The rows lie along a hidden order. The number after each row says roughly how far along it the row is, from 0 to 10. A new part has a new order.
(in the rows, 100 means zero)
 73  99  90  81  99  75 108  94  99 110  84  85 105  86  75 110  95  99  84  93  89  83 127  99 109 101 114  94  89 113 110  98  95  89 145  91 107 107 102  85  96 105 102  95 124  92  80 104 107 113 109  95  99 101  95 111  98 | 8
116 126 103  95  99 105  96 110  94 102 123 104  89  95 130 121 115 113  87  74 105 151  89 123 113 111 105 102  93 126 108 102 100  90  98  95  98 119 130 111 101  86  88  97  94 124 109  90 100 100 118 113 115 146 100 120  73 | 6
 85  91 132 103 107  84 101 114  91  83 101 113  89 103 129  71  66 115  90 154 106 117  95 106 112 105 101  76  78  62  73 123  85  87 172  83 146  80 136  96  97 105  88  87 129  98  74  93  90  82  73  91 100  57 104 135 106 | 3
134 130 103  95 109 128  92 100 104  94 125 101  95 116  95 111 132 105 108  69 110 121  93 116  85 100  89 118 121 115 109  82 115 106  23 120  68 116  92 120 108  84  87 119  51 128 141  87  89  90 118 122 109 136 103  91  95 | 1
 83  94 103 122  76 101  98 120 105 101 131 131 101 100 145 124  74  95  65  91 118 175  75 100 105 112 104  63  83 104  96 124 111 104 110  78  88 106 128 127  85  98 115  96 123 116  80 130  98  93 130  77  94 148 111 116  71 | 9
110  91 144 110  95 109  83 119  96  74 123 128  82 117 166  70  84 113  81 139 111 174  83 113 102 106  92  73  95  83  66 130  89  98 104  85 119  75 150 112 100 100  88  88  90 119  96  84  88  75  73  94  99  87 113 129  91 | 0
 52 115  91 116 136  97 132 116 112  88 106  95  98  90  76  91  73 121 110 135 126  91  90  88 100 101  81  91  94  88  91 118 105 102  79  95 113 108  74  99  96 101  90 122 116  84 121 154  89  93  94  72  78 111  98  90 140 | 7
112 119  53 107  93 109  97  92 104 129 120  96 104  88  83 157 126  97  88  42  91 110  90 104 108  97 107 115  98 138 132  82 119 103  53 102  59 137  97 116  95  89  94  99  89 107 102 112 108 120 142 106 113 152  92  81  82 | 10
104 105 125 104 137 110 109 108 102  76 100 111  89 108  91  61  96 123 135 152 114  85  84  97 100  87  80 105 106  67  73 105  87 102 103 113 119  79  97  93 100  98  75 110  94  94 136 104  84  83  67 101  86  75  93  90 145 | 0
112 104 113 109 105 113  93 111 107  83 120 117  94 104 143 102  99 112  75 108 115 149  91 103  96 110  85  87  98 102  89 126 105 102  73  86 101  95 122 118 111  99  92  93  91 110 102 107  83  81  79  93  98  98 112 107 101 | 3

 95  93 101 122  69  74 118  16  98 132 108 125 111  87  93 139  98 115 109 | 3
104 121  97  77  67  92 100 160  97 127  84 103 156  82  85  94  72 126  97 | 8
 87 121  84  55  99  86 104  93  98 117 106  99 140  90  85 107  74 162 111 | 8
116 103 100  76  89  72  94  93 100 127 109 111 101  85  82  85  85 139 102 | 7
 85  99 110  70  68  88 113  75  94 125  99 109 150  90  95  88  92 110 108 | 4
 89  99 118  63  61  84 112 100  93 131  96 110 164  84  93  73  90 109 107 | 4
103  93 104  89  65  75 122  46  92 111 111 114 122  91  86 106 104 123 113 | 4
123 105 100 101  82  79  94 109  93 133 103 121 105  82  89  91  90 104 101 | 7
123 122  90  95  94  66  88 108  88 133 112 118 109  79  73  79  83 127 106 | 10
113  99  95  73  83  80 109  65  98  95 115 105  97  96  82  96 101 139 110 | 5
111 102  92  63 100  80  96  46  99 106 116 102  85 101  82  87 100 136 109 | 7
113 103 101  69  73  79 107  82  95 109 110 111 115  90  81  88  94 130 109 | 5
 96 118  91  62  87  85 105 101  97 115 105 106 135  87  83  94  79 149 110 | 7
 96  88 110  96  95  84 104   5  98 127 114 121  90  98  99 107 111  88 111 | 2
110 109  91  72  85  80 106 123  97 100 104  96 122  89  82  86  83 154 103 | 8
 99 119  91  94  89  79  97 102  98 137  99 112 129  81  85 112  71 131 102 | 9
143  71 118  37  49  24 107  19  89 163 131 148  93  79  66  60  97 148 114 | 4
113  95 102 143  72  79 111  71  95 122 103 117  99  85  94 119 101 102 100 | 5
109  77 109 119  71  83 130  33  98  85 122 116  88  94  93 110 123 116 113 | 0
109  83  97 119  90  73 121  21  96  91 127 118  69  98  92 120 109 133 109 | 2
 92  99 104  83  56  81 123  68  90 118 102 115 147  88  88 104  91 121 111 | 4
119 102  98 111  65  65 111  92  97 122 107 121 112  76  82 112  77 147  98 | 6
102  80 106 107  72  85 131  49 100  83 113 108 105  97  94 119 114 129 111 | 1
 95  86 107  52  82  66 115   0  96 128 125 117 110  98  85  94 116 133 125 | 3
101  91 104  80  74  81 120  67  99  95 110 105 116  96  87 103  97 143 108 | 4
102 108  95 118  84  83 104  98  95 133  96 114 122  84  94 117  88 106 102 | 7
 84 111  95  84  79  88 114  81  96 121 101 108 143  88  91 110  87 129 111 | 6
122  92  93  92  91  68 100  51 102 116 116 115  70  95  83 111  95 139 103 | 6
119  85 101  89  95  70 105  43  97 104 122 116  71  98  89 103 100 121 104 | 4
113  80 104 109  69  79 128  45  95  90 119 113  94  94  90 104 121 124 113 | 1
101 104  96  70  77  85 115  79  99  94 109 105 120  93  82 105  88 149 108 | 5

Next part:
 81 107 102 110 108  74 102 101  93  96  97  98  83  96  99 102 104  88 114  83 100 109  99 105  95 100  96 125 103 | 4
156  95 101  93 110 100  93 114  27  99  97 105 114  98  98  96 101  93 114 122 121  92 124  89 106  87  96 124  99 | 10
109 101 103 107  94 103 105  95 110  97  96  98 109 100  98 106 101 104 114  79  90 102  99 102 104 102 107 113  98 | 3
 72 103 101 103 100  75 100 103 109  98  97 100  87  96 100 101 104  88  88  84  99 108  98 103  93 102  96 115 106 | 3
 84  88 103 102  88  91  94  89 117 100  97  99 102 103  97 108 104  92  67  87  99 111 102 112  92 107  95 129 108 | 0
113  91 101  93  88 110  94  97 102 102  93 103 112 104  98 105 102 100  65  87 101 103 106 104 100 101 100 110 108 | 3
 87 100 104 106 112 113 107  78 135 102 103 104  91 103 100  95  99  82 110 106 113  89 103  88 112  89  96  88  94 | 6
 35 114 100 113 104  75 108  97 151 100 104  97  70  94 103  98 103  90 126  85  91 104  85 104  94 108  96  91  98 | 0
 71 104 105 115 113 101 113  76 149 100 102 101  80 100 101  98 100  85 125  94 104  95  97  94 109  94  98  96  92 | 4
 94  88 100  87  91  94  86 100  98 105 101 106 108 101 101  98 103  86  59 117 114  93 105  93  94  99  87 106 107 | 5
 89 124 103 126 124  79 118 116  67  98  98  94  91  89  97  96 102 102 159  80  88  99  94 113 103 100 106  96  96 | 7
133  94 102  97 104  95  95  98  76  97  97 103 117 100  96 103 103  91 105 107 109  97 109  92 102  93  98 138 100 | 6
105  98 103 103  98 125 107  80 132 103 101 103 107 106 101  98  97  99  82 104 104  84 105  88 113  92 103  84  94 | 5
 89  87 107 108  97  96  96  72 143  98  98 101 101 104  97 109 105  77  82  87 107 103 103 100 101  97  97 145  99 | 0
128  96 102  96  99  99  96 105  79 102 100 103 122 100  98 100 102  97  92 111 106  89 106  95 101  98  98 110 100 | 6
106  85 101  90  91  98  86  96 108 105 100 105 119 101 100 102 104  89  54 114 108  93 103  96  96 100  92 110 104 | 3
 90 106 103 106 115  82 105  88 103  95  96 101  85  99  97 101 103  82 122  86 109 108 104  97 102  93  97 127 101 | 5
 78  96 102 100  91  99 100  91 125 100  94 101  90 102  98 105 103  94  78  76  97 114 101 111  96 103  98 104 110 | 2
106  95  97  87  91 110  96  99  99 103  99 105 104 101 103  96  99 100  80 110 107  91 104  88 104  98  97  77 100 | 6
 51  92 105 107 103  97 102  64 186 100 100 104  77 102 101 102 103  69  87  94 109 103  98  94 102  96  91 115  98 | 1
 91  90 100  87  99 105  90  86 137 102 101 110  93 102 104  97 101  76  79 118 123  91 108  79 105  89  86  97 100 | 6
 38 103 100 102 101  83 102  88 148  99  98 102  65  99 100 100 104  76  95  85 107 116  96 103  94 101  89 104 107 | 2

Next part:
102  89 101  94 103  99  96  89 123  93  79  99  96  99  96  91  94 106 105  81 172 127 126 102  97  98  98  96  94 104 105 | 2
 87 134 103 113  95 104 109 114  58 125 123  78 110 101 104 111 118  90  61 131  25  54  47  97 108  80 102  99 126  94  86 | 5
 78 124  81 103  87 110 105 133  69 100 126  77 113  96 116  91 112  99  64  95  80  77  55 121 114 108 102 111 117 108 107 | 0
 89 125  88 108 105 104 109 118  39 111 132  97 107 100 112 112 112  92  74 115   0  47  61 119 108 123 102 113 120 100  97 | 4
 90  92  72 102  64 106 110 114  37 105 136  93 107  97 120 125 106  98  45  90  30  79  48  94 111 141 101 121 112 108 108 | 0
 87 124  93 112  93 101 111 122  47 121 130  87 109  99 106 116 114  88  54 131  30  64  52  94 109 100 102 106 129  97  91 | 4
125  74 100 108  74  89 118  84  54 110 109 112  99 100  94 160  93  96  61  93  47  94  67  64  96 136  99 114 103 105 103 | 4
 84 129  87 112  86 105 124 116  44 102 126  92 115  93 109 101 108  81  54 114   9  57  43 113 104 100 101 119 115 100 106 | 2
 91 144 125 109 137 102  97 116 115 118 102  83 105 102  93  80 120  92 101 139  85  79  83 112 103  59 102  86 121  87  87 | 9
114  88 103 113  78  87 127  86  38 106 107 124  99  98  95 153  86  79  60 112   1  81  73  77  91 110  99 115  99  98  97 | 5
 81 130  91 104 110 107 100 126  79 107 121  72 111  98 111  92 120  95  74 107  52  71  50 121 112 105 103 110 128  99 102 | 2
 85 127 106 111 105 104 101 125  67 122 116  94 103 103  97 100 115  93  92 146  65  44  81 101 104  68 102  89 109  90  83 | 7
 87 108  69 105  66 107 117 117  45 103 132  84 111  96 117 113 109  93  48  79  35  76  57  95 112 128  99 117 119 107 108 | 0
131  69 105 107  70  86 118  78  66  97  89 114 102  96  92 161  80  86  38  78 100 117  63  65  97 138  97 121 102 106 114 | 0
 78 133 107 109 126 102 104 120  80 116 118 108 100 102 100 123 108  92 118 153  17  58  98 117  97  58 102  90 100  90  81 | 9
 91 125  84 109  70 104 118 121  30 119 124  67 113  98 106 136 117  89  23 116  46  83  31  76 112 106 101 116 127 102  96 | 2
106 102 110  97 124  99  97  88 134  90  75 101  96 100  95  84  89 100 106  85 175 119 127  99  95  80  98  93  94  99 103 | 0
 86 125 109 114  99 103 108 121  58 116 126  94 106 101 109 106 114  90  67 136  11  59  64 102 105  88 103 101 112  93  84 | 5
 89 139 118 107 128 104  97 120  98 117 109  78 109 101  98  90 125  94  90 126  64  69  70 120 108  83 102  94 121  93  93 | 5
 95 109 122 100 155 100  84 106 126  91 101 115  97 103 100  66 106 105 161 113  84  60 133 146  98  89 103  99  91  91  98 | 10
 67 128 105 105 116 106  98 123  86 113 126  78 114 100 109  96 124  99  88 114  60  65  56 115 110 104 103 104 124  97  98 | 4
129  77 104 111  67  88 126  84  54 108  93 109 101  97  90 176  90  84  41  90  74 102  61  64  97 121  97 114 105 103 104 | 2
 86 114 106 108 124 101 103 122  76 112 121  96 103 102 106  89 110  93 101 129  30  56  71 113 103  92 103  98 107  93  89 | 7
 94 132 118 103 132 102  88 120 103 115 109  87 105 103  98  88 120 100 107 131  54  76  89 122 103  87 104  93 112  93  91 | 7
